Below is a small trained network, with its code and all its weights. Each question gives an input and a class and asks what happens when units are switched off, that is, made to give their printed mean instead of their output.

import numpy as np


def w(rows, s, z=0):
    codes = np.array(rows[::2]) - 128.0
    scale = np.full(codes.shape[1], s)
    scale[-1] = z or s
    return codes * scale


def f(y):
    return y / 2 * (1 + np.tanh(0.7978845608 * (y + 0.044715 * y**3)))


def log_softmax(a):
    a = a - a.max(-1, keepdims=True)
    return a - np.log(np.exp(a).sum(-1, keepdims=True))


def net(x, mask):
    res = np.array(x, float).reshape(1, 2) / 4 @ E
    y = f(res @ A[0][:, :-1].T + A[0][:, -1])
    res = res + np.where(mask, y, B[0][:, -1]) @ B[0][:, :-1]
    return log_softmax(res[-1] @ U[:, :-1].T + U[:, -1])


A, B = {}, {}
E = w([
[87,94,255,46,102,220,158],'x0',
[217,111,125,57,222,120,54],'x1',
],0.0097)
A[0] = w([
[118,185,124,146,132,150,191,236],'neuron 1',
[155,190,83,248,109,95,91,103],'neuron 2',
[131,107,174,61,103,203,190,234],'neuron 3',
[130,151,78,175,51,117,118,249],'neuron 4',
[90,190,128,162,100,140,195,55],'neuron 5',
[114,44,146,120,123,187,124,49],'neuron 6',
[97,135,132,195,76,140,156,104],'neuron 7',
[238,89,162,68,191,143,100,89],'neuron 8',
[95,174,133,172,18,126,150,34],'neuron 9',
[107,136,140,164,66,143,188,29],'neuron 10',
[144,168,110,101,126,107,124,254],'neuron 11',
[102,124,123,127,107,120,146,252],'neuron 12',
[91,111,205,107,117,203,141,76],'neuron 13',
[94,84,201,73,111,170,127,44],'neuron 14',
[140,189,62,177,136,89,110,63],'neuron 15',
[99,135,133,176,40,164,184,149],'neuron 16',
[191,78,153,94,200,142,36,19],'neuron 17',
],0.012,0.0089)
B[0] = w([
[170,118,68,31,188,209,109,206],'neuron 1',
[30,41,60,210,53,28,199,236],'neuron 2',
[67,59,27,125,148,161,166,252],'neuron 3',
[105,122,69,128,151,176,63,248],'neuron 4',
[192,172,195,187,36,82,30,172],'neuron 5',
[60,103,150,202,32,104,124,152],'neuron 6',
[199,186,198,132,70,123,42,190],'neuron 7',
[227,217,149,97,36,193,34,222],'neuron 8',
[177,233,198,142,53,57,54,188],'neuron 9',
[171,173,219,163,19,65,39,167],'neuron 10',
[132,52,31,63,203,217,154,210],'neuron 11',
[176,86,63,44,208,236,121,207],'neuron 12',
[43,71,99,200,66,6,238,202],'neuron 13',
[65,46,72,212,2,23,164,191],'neuron 14',
[49,62,121,207,18,25,189,202],'neuron 15',
[199,169,214,80,109,171,54,226],'neuron 16',
[218,210,212,206,33,110,44,200],'neuron 17',
],0.011,0.013)
U = w([
[22,37,106,211,50,10,183,42],'0',
[201,192,216,165,63,114,9,26],'1',
[127,62,62,81,220,207,143,234],'2',
[9,206,248,155,163,67,244,2],'3',
],0.013,0.0089)

Each question gives the input, the list of numbers given to net, and the class t.
The units are the neurons (one row each of A and B). Each row of codes is followed by its name. A weight is (code - 128) times the scale printed after its matrix; where a second scale follows, it is the last column's (A, B and U).
mask holds one flag per neuron, in row order. A switched-off neuron (its flag False) gives its mean, the last column of its row in B, instead of its output. The means were averaged over made-up inputs and are rounded, as every weight is.
A unit's drop is (log p(t) with every unit on - log p(t) with that unit switched off) / (log p(t) with every unit on - log p(t) with every unit switched off).
unit that matters most: the unit with the biggest drop
k most important neurons: the k neurons with the biggest drops, biggest first
drop when u is switched off: that unit's drop, to one decimal
input [3,-4], class 1: 2 most important neurons -> (neuron 2; neuron 16)
input [-3,-4], class 1: unit that matters most -> neuron 3
input [7,7], class 0: 2 most important neurons -> (neuron 14; neuron 13)
input [-3,2], class 2: 2 most important neurons -> (neuron 13; neuron 14)
input [-3,0], class 2: 2 most important neurons -> (neuron 13; neuron 14)
input [3,-3], class 2: 2 most important neurons -> (neuron 2; neuron 15)
input [8,8], class 0: 3 most important neurons -> (neuron 14; neuron 13; neuron 3)
input [5,-6], class 1: 2 most important neurons -> (neuron 16; neuron 2)
input [3,1], class 2: drop when neuron 15 is switched off -> 0.3
input [-3,-3], class 2: drop when neuron 14 is switched off -> 0.2
input [7,2], class 0: drop when neuron 7 is switched off -> 0.0
input [-2,3], class 2: drop when neuron 7 is switched off -> 0.1
